Below are the code and all the weights of a small trained network. Each question names an input and a class and asks about switching units off, where a switched-off unit gives its printed mean instead of its output.

import numpy as np


def w(rows, s, z=0):
    codes = np.array(rows[::2]) - 128.0
    scale = np.full(codes.shape[1], s)
    scale[-1] = z or s
    return codes * scale


def norm(h):
    return h / np.sqrt((h * h).mean(-1, keepdims=True) + 1e-5)


def f(y):
    return y / 2 * (1 + np.tanh(0.7978845608 * (y + 0.044715 * y**3)))


def log_softmax(a):
    a = a - a.max(-1, keepdims=True)
    return a - np.log(np.exp(a).sum(-1, keepdims=True))


def net(x, mask):
    res = np.array(x, float).reshape(1, 5) / 4 @ E
    u = 0
    for l in range(2):
        y = f(norm(res) @ A[l][:, :-1].T + A[l][:, -1])
        res = res + np.where(mask[u : u + 10], y, B[l][:, -1]) @ B[l][:, :-1]
        u += 10
    return log_softmax(norm(res)[-1] @ U[:, :-1].T + U[:, -1])


A, B = {}, {}
E = w([
[210,103,212,144,213,96,109,168],'x0',
[90,56,187,100,134,225,90,255],'x1',
[116,130,143,155,141,144,143,113],'x2',
[138,137,149,164,97,142,131,135],'x3',
[86,182,224,72,134,123,172,151],'x4',
],0.0063)
A[0] = w([
[122,115,110,196,147,150,132,128,97],'0.n1',
[193,222,155,118,176,118,157,118,168],'0.n2',
[59,216,204,49,96,137,170,110,6],'0.n3',
[144,103,108,193,110,100,62,166,123],'0.n4',
[171,156,100,163,105,97,136,6,114],'0.n5',
[106,97,30,155,87,169,149,161,165],'0.n6',
[168,146,134,185,130,196,165,121,150],'0.n7',
[95,162,148,127,160,105,114,116,43],'0.n8',
[126,37,30,199,111,126,119,127,48],'0.n9',
[159,57,165,104,93,253,126,73,81],'0.n10',
],0.007,0.0022)
B[0] = w([
[114,113,161,119,133,115,69,136,132],'0.n1',
[160,127,184,136,115,99,171,204,216],'0.n2',
[94,50,201,76,104,115,28,90,221],'0.n3',
[136,100,93,87,196,191,85,113,158],'0.n4',
[206,155,83,60,150,248,149,121,254],'0.n5',
[63,68,111,129,145,140,114,82,187],'0.n6',
[156,73,108,42,85,92,121,146,142],'0.n7',
[185,131,152,155,2,105,118,154,128],'0.n8',
[151,63,221,48,53,88,12,96,186],'0.n9',
[121,161,51,87,183,167,120,127,159],'0.n10',
],0.0062,0.0052)
A[1] = w([
[80,221,192,109,103,93,161,143,156],'1.n1',
[63,101,106,84,168,172,123,228,157],'1.n2',
[120,17,151,132,107,189,146,126,50],'1.n3',
[85,149,45,127,45,163,109,100,4],'1.n4',
[105,123,242,94,102,67,171,186,192],'1.n5',
[227,119,125,198,164,91,143,254,110],'1.n6',
[48,136,101,116,77,184,128,123,16],'1.n7',
[38,164,85,111,90,159,130,93,78],'1.n8',
[238,202,114,66,95,64,192,78,232],'1.n9',
[221,48,137,202,198,75,94,118,96],'1.n10',
],0.0079,0.0012)
B[1] = w([
[118,145,34,71,130,221,54,56,178],'1.n1',
[204,192,38,255,146,142,129,141,213],'1.n2',
[189,184,162,109,120,152,158,142,183],'1.n3',
[59,139,226,117,120,101,190,157,174],'1.n4',
[141,53,113,106,97,117,106,68,233],'1.n5',
[27,191,118,128,125,67,222,148,207],'1.n6',
[117,144,130,150,130,40,187,127,171],'1.n7',
[167,110,183,106,196,76,126,143,174],'1.n8',
[161,128,91,230,149,171,89,225,255],'1.n9',
[50,104,191,52,82,100,132,46,196],'1.n10',
],0.0096,0.0073)
U = w([
[196,147,92,234,160,155,125,188,254],'0',
[122,44,165,64,79,150,39,73,69],'1',
[38,116,207,118,139,3,209,154,90],'2',
],0.015,0.0019)

Each question gives the input, the list of numbers given to net, and the class t.
The units are the neurons (one row each of A and B). Each row of codes is followed by its name. A weight is (code - 128) times the scale printed after its matrix; where a second scale follows, it is the last column's (A, B and U).
mask holds one flag per neuron, layer by layer. A switched-off neuron (its flag False) gives its mean, the last column of its row in B, instead of its output. The means were averaged over made-up inputs and are rounded, as every weight is.
A unit's drop is (log p(t) with every unit on - log p(t) with that unit switched off) / (log p(t) with every unit on - log p(t) with every unit switched off).
The circuit of an input: a set's keep is (log p(t) with only the set's units on - log p(t) with every unit switched off) / (log p(t) with every unit on - log p(t) with every unit switched off). Starting from the 12 units with the biggest drops (on a tie, the unit counted first), units are removed one at a time, each time the one whose removal leaves the highest keep (on an exact tie, the one counted first), for as long as the keep stays at least 0.8.
circuit, biggest first: the units of the circuit, biggest drop first
most important unit: the unit with the biggest drop
top k neurons: the k neurons with the biggest drops, biggest first
top k neurons in layer l: the k neurons of layer l with the biggest drops, biggest first
drop when u is switched off: that unit's drop, to one decimal
input [7,-8,-5,-4,6], class 0: circuit, biggest first : [1.n9]
input [8,7,0,-4,-7], class 2: top 2 neurons : [1.n10; 1.n6]
input [-6,6,-1,7,4], class 0: top 3 neurons : [1.n2; 1.n10; 1.n6]
input [0,5,-5,1,7], class 1: top 2 neurons in layer 1 : [1.n9; 1.n5]
input [5,-4,4,8,-3], class 2: top 3 neurons : [1.n6; 1.n10; 0.n2]
input [4,-5,8,1,5], class 0: top 4 neurons in layer 1 : [1.n9; 1.n10; 1.n6; 1.n4]
input [-8,1,-4,1,8], class 1: top 2 neurons in layer 1 : [1.n1; 1.n6]
input [-7,4,3,3,-6], class 2: top 3 neurons : [1.n4; 1.n7; 1.n1]
input [-7,1,-4,1,7], class 1: top 3 neurons : [0.n3; 1.n6; 1.n1]
input [-5,4,-6,-6,-2], class 2: top 2 neurons in layer 1 : [1.n4; 1.n9]
input [5,-3,-2,-4,0], class 2: top 2 neurons : [1.n6; 1.n10]
input [6,6,-8,-6,6], class 0: top 2 neurons in layer 0 : [0.n9; 0.n3]
input [-8,0,3,2,-8], class 1: top 2 neurons in layer 1 : [1.n6; 1.n10]
input [-2,-6,-7,-3,4], class 0: most important unit : 1.n9
input [7,-4,6,-1,-5], class 2: top 2 neurons : [1.n10; 1.n6]
input [-7,-1,2,0,8], class 1: top 2 neurons in layer 1 : [1.n1; 1.n6]
input [-8,-4,2,7,-4], class 2: drop when 1.n4 is switched off : 0.8
input [-3,5,2,-7,-3], class 0: drop when 1.n2 is switched off : 1.4
input [0,8,3,-6,4], class 0: drop when 1.n2 is switched off : 0.6
input [-2,8,-8,-8,4], class 0: circuit, biggest first : [1.n2]
